Below is a small trained network, with its code and all its weights. Each question gives an input and a target symbol and asks what happens when units are switched off, that is, made to give their printed mean instead of their output.

import numpy as np


def w(rows, s, z=0):
    codes = np.array(rows[::2]) - 128.0
    scale = np.full(codes.shape[1], s)
    scale[-1] = z or s
    return codes * scale


def f(y):
    return np.maximum(y, 0)


def softmax(a):
    e = np.exp(a - a.max(-1, keepdims=True))
    return e / e.sum(-1, keepdims=True)


def log_softmax(a):
    a = a - a.max(-1, keepdims=True)
    return a - np.log(np.exp(a).sum(-1, keepdims=True))


def net(x, mask):
    ids = ['βγδελω'.index(c) for c in x.split()]
    T = len(ids)
    res = E[ids] + P[:T]
    u = 0
    for l in range(2):
        q, k, v = (res @ M[l].T for M in (Q, K, V))
        z = softmax(np.where(np.tri(T) > 0, q @ k.T / 2**0.5, -1e9)) @ v
        res = res + np.where(mask[u], z, O[l][:, -1]) @ O[l][:, :-1]
        u += 1
        y = f(res @ A[l][:, :-1].T + A[l][:, -1])
        res = res + np.where(mask[u : u + 16], y, B[l][:, -1]) @ B[l][:, :-1]
        u += 16
    return log_softmax(res[-1] @ U[:, :-1].T + U[:, -1])


Q, K, V, O, A, B = {}, {}, {}, {}, {}, {}
E = w([
[191,152,204,177,202,84,15,154,95],'β',
[77,97,166,64,73,175,152,189,135],'γ',
[221,148,151,58,193,47,122,135,50],'δ',
[98,172,168,150,101,141,197,54,187],'ε',
[130,61,30,200,113,105,105,103,199],'λ',
[107,109,2,41,122,211,193,115,85],'ω',
],0.0036)
P = w([
[145,236,122,145,19,94,93,210,88],'0',
[136,108,161,171,54,113,134,148,45],'1',
[221,92,179,181,106,174,198,187,91],'2',
[220,166,137,130,147,138,163,193,182],'3',
[97,206,79,49,123,52,51,96,188],'4',
[84,78,116,71,126,72,106,35,120],'5',
[140,18,149,118,202,185,172,62,101],'6',
[166,99,109,84,232,172,167,104,200],'7',
[102,134,82,33,251,119,94,82,254],'8',
],0.0028)
Q[0] = w([
[23,166,80,130,83,167,122,142,211],'0.h1',
[233,161,168,33,254,15,58,91,154],'0.h1',
],0.029)
K[0] = w([
[206,90,243,176,154,195,162,247,77],'0.h1',
[140,30,148,93,249,177,193,67,187],'0.h1',
],0.019)
V[0] = w([
[161,92,162,46,200,83,85,211,72],'0.h1',
[147,197,90,42,137,119,252,93,41],'0.h1',
],0.011)
O[0] = w([
[100,162,111,158,69,254,70,129,128,250],'0.h1',
[233,68,152,76,68,152,67,83,169,111],'0.h1',
],0.0059,0.0013)
A[0] = w([
[223,139,157,108,174,124,45,121,116,67],'0.n1',
[149,118,127,102,110,170,150,149,144,129],'0.n2',
[68,124,129,95,132,109,82,96,118,134],'0.n3',
[180,116,165,76,160,35,119,117,134,3],'0.n4',
[149,115,75,142,96,146,136,94,151,128],'0.n5',
[125,79,37,216,113,109,123,156,206,139],'0.n6',
[141,190,95,80,168,128,120,160,214,212],'0.n7',
[158,96,138,111,169,163,171,171,135,180],'0.n8',
[117,131,123,143,134,113,96,108,142,107],'0.n9',
[74,134,104,157,126,125,172,130,140,146],'0.n10',
[142,156,139,105,196,54,154,166,100,33],'0.n11',
[156,89,122,160,165,44,101,147,144,128],'0.n12',
[130,188,165,192,83,143,196,9,195,173],'0.n13',
[112,196,162,128,254,102,115,161,64,70],'0.n14',
[88,108,122,65,87,132,149,135,108,194],'0.n15',
[133,96,147,107,98,62,150,133,171,50],'0.n16',
],0.0094,0.002)
B[0] = w([
[253,91,140,103,107,110,65,79,157,219],'0.n1',
[108,124,125,121,120,115,163,174,126,194],'0.n2',
[100,130,127,84,130,136,88,83,131,171],'0.n3',
[66,69,79,186,30,121,125,146,185,176],'0.n4',
[118,133,95,148,152,94,166,133,118,174],'0.n5',
[179,103,47,169,95,94,136,84,154,181],'0.n6',
[144,225,90,116,93,141,124,172,158,254],'0.n7',
[163,136,120,150,94,186,151,150,116,217],'0.n8',
[124,113,126,123,125,112,112,115,104,144],'0.n9',
[167,82,136,99,108,84,116,116,144,181],'0.n10',
[63,150,106,201,53,155,183,115,159,168],'0.n11',
[145,88,123,131,141,62,163,81,194,196],'0.n12',
[141,140,174,161,112,18,210,84,185,201],'0.n13',
[123,222,137,152,196,77,215,77,111,198],'0.n14',
[98,107,126,67,131,170,168,98,131,236],'0.n15',
[122,170,147,109,168,173,107,130,107,140],'0.n16',
],0.013,0.0021)
Q[1] = w([
[118,21,175,190,128,160,232,187,22],'1.h1',
[192,253,116,184,114,150,179,218,176],'1.h1',
],0.021)
K[1] = w([
[208,254,85,104,98,157,163,230,232],'1.h1',
[51,204,76,44,102,62,40,81,145],'1.h1',
],0.019)
V[1] = w([
[143,98,6,46,110,149,202,136,80],'1.h1',
[88,138,238,42,55,132,175,170,153],'1.h1',
],0.013)
O[1] = w([
[210,181,168,193,27,101,128,69,45,255],'1.h1',
[103,123,133,229,176,254,116,49,189,173],'1.h1',
],0.0055,0.0028)
A[1] = w([
[68,166,154,154,138,105,213,119,141,133],'1.n1',
[199,140,175,149,170,63,93,100,114,112],'1.n2',
[208,150,154,102,154,146,81,126,66,141],'1.n3',
[148,150,170,113,251,163,78,139,118,179],'1.n4',
[161,169,150,94,119,151,79,138,18,84],'1.n5',
[154,131,130,65,139,254,48,145,44,184],'1.n6',
[158,92,106,111,168,176,62,157,138,137],'1.n7',
[62,78,108,72,175,133,133,250,105,3],'1.n8',
[84,140,137,144,184,241,112,107,98,88],'1.n9',
[80,213,102,167,186,132,110,166,72,69],'1.n10',
[147,58,60,159,68,108,61,126,164,142],'1.n11',
[113,193,144,97,113,116,150,102,86,122],'1.n12',
[181,126,156,103,143,67,158,138,126,168],'1.n13',
[76,146,139,36,130,172,161,188,53,141],'1.n14',
[152,35,144,136,78,141,38,164,150,9],'1.n15',
[49,71,103,65,129,212,144,191,140,113],'1.n16',
],0.0093,0.0045)
B[1] = w([
[117,144,158,66,84,119,109,91,136,230],'1.n1',
[59,111,47,96,149,165,115,139,159,226],'1.n2',
[130,154,150,119,175,107,72,104,72,185],'1.n3',
[139,126,161,147,224,133,115,149,58,161],'1.n4',
[172,131,188,92,187,104,125,169,65,168],'1.n5',
[142,93,159,174,49,5,139,124,215,238],'1.n6',
[172,159,188,138,123,114,121,111,71,165],'1.n7',
[187,175,160,24,8,151,103,47,60,178],'1.n8',
[77,186,154,42,174,165,157,61,136,199],'1.n9',
[164,67,174,118,113,125,233,178,96,143],'1.n10',
[113,88,123,121,119,108,147,249,116,239],'1.n11',
[135,88,165,117,172,108,132,167,133,198],'1.n12',
[115,152,155,187,134,203,129,61,162,253],'1.n13',
[83,105,95,112,150,189,230,213,121,216],'1.n14',
[132,164,54,78,64,176,153,87,53,158],'1.n15',
[153,103,40,203,165,130,30,129,90,212],'1.n16',
],0.014,0.0053)
U = w([
[110,140,175,69,176,152,216,181,82,3],'β',
[93,152,107,169,253,179,56,115,100,164],'γ',
[225,134,192,141,109,21,65,129,81,92],'δ',
[97,33,67,252,115,77,166,216,207,234],'ε',
[69,201,175,77,36,142,165,46,194,197],'λ',
[146,128,67,65,42,204,100,121,77,24],'ω',
],0.0034,0.0023)

Each question gives the input, a string of symbols that net reads in full, and the target symbol t.
The units are the heads (2 rows each of Q, K, V and O) and the neurons (one row each of A and B). Each row of codes is followed by its name. A weight is (code - 128) times the scale printed after its matrix; where a second scale follows, it is the last column's (O, A, B and U).
mask holds one flag per unit, layer by layer, with each layer's heads first. A switched-off unit (its flag False) gives its mean, the last column of its rows in O or B, instead of its output. The means were averaged over made-up inputs and are rounded, as every weight is.
A unit's drop is (log p(t) with every unit on - log p(t) with that unit switched off) / (log p(t) with every unit on - log p(t) with every unit switched off).
The circuit of an input: a set's keep is (log p(t) with only the set's units on - log p(t) with every unit switched off) / (log p(t) with every unit on - log p(t) with every unit switched off). Starting from the 12 units with the biggest drops (on a tie, the unit counted first), units are removed one at a time, each time the one whose removal leaves the highest keep (on an exact tie, the one counted first), for as long as the keep stays at least 0.8.
units of the circuit, in order: the units of the circuit, biggest drop first
most important unit: the unit with the biggest drop
k most important neurons: the k neurons with the biggest drops, biggest first
k most important neurons of layer l: the k neurons of layer l with the biggest drops, biggest first
input δ δ γ γ γ, target ε: most important neuron : (0.n7)
input ε ε ε β γ ω γ, target ω: 4 most important neurons : (1.n8 0.n1 0.n7 1.n16)
input λ γ γ ω, target β: 2 most important neurons of layer 0 : (0.n6 0.n8)
input γ β δ, target δ: 2 most important neurons : (1.n6 0.n1)
input γ λ ε γ ω γ ω δ, target ω: units of the circuit, in order : (1.n15 0.h1 0.n1 0.n4)
input γ λ β λ γ λ β δ, target λ: 2 most important neurons : (0.n14 1.n1)
input ε γ β γ, target γ: 2 most important neurons : (1.n16 0.n13)
input ε λ ε λ ω, target β: 3 most important neurons : (0.n6 1.n14 0.n7)
input δ γ γ γ ω β β, target ω: units of the circuit, in order : (0.h1 1.n15 0.n1 1.n2)
input γ γ γ β λ γ λ δ, target λ: units of the circuit, in order : (0.h1 0.n14 1.n1 0.n11)
input ε γ γ γ γ β β β, target β: 3 most important neurons : (0.n14 1.n10 0.n7)
input ω γ β ε γ γ γ δ β, target δ: 2 most important neurons of layer 0 : (0.n1 0.n13)
input γ λ δ β λ γ, target ε: 2 most important neurons : (0.n14 0.n15)
input λ γ β γ λ δ λ γ ω, target ε: most important unit : 0.n7
input γ ω ω γ ε γ δ, target ε: 3 most important neurons : (0.n4 1.n11 0.n1)
input β ε ω, target ω: 2 most important neurons : (1.n8 1.n16)
input β ω ε δ, target ω: 2 most important neurons of layer 1 : (1.n15 1.n6)
input λ β γ γ λ β ω, target λ: 2 most important neurons : (1.n9 0.n7)
input γ γ γ γ ε γ ω, target λ: 2 most important neurons : (1.n9 1.n6)
input β γ γ γ β λ β, target λ: most important unit : 0.h1
input ε β γ γ β γ γ γ, target ω: 3 most important neurons : (1.n8 0.n1 1.n16)
input γ ε γ γ ε ε ε γ ω, target γ: 2 most important neurons : (0.n13 1.n16)
input ε γ β β λ ω, target ω: 2 most important neurons of layer 0 : (0.n1 0.n15)
input λ λ β, target λ: 2 most important neurons of layer 1 : (1.n1 1.n13)
input γ γ ω β ω ε δ ε γ, target γ: 2 most important neurons of layer 0 : (0.n13 0.n7)
input ε β γ ε γ β, target ε: 3 most important neurons of layer 0 : (0.n4 0.n1 0.n12)
input β ε ω γ β γ γ, target λ: most important neuron of layer 0 : (0.n7)
input γ ω γ β, target ω: 2 most important neurons of layer 1 : (1.n15 1.n2)
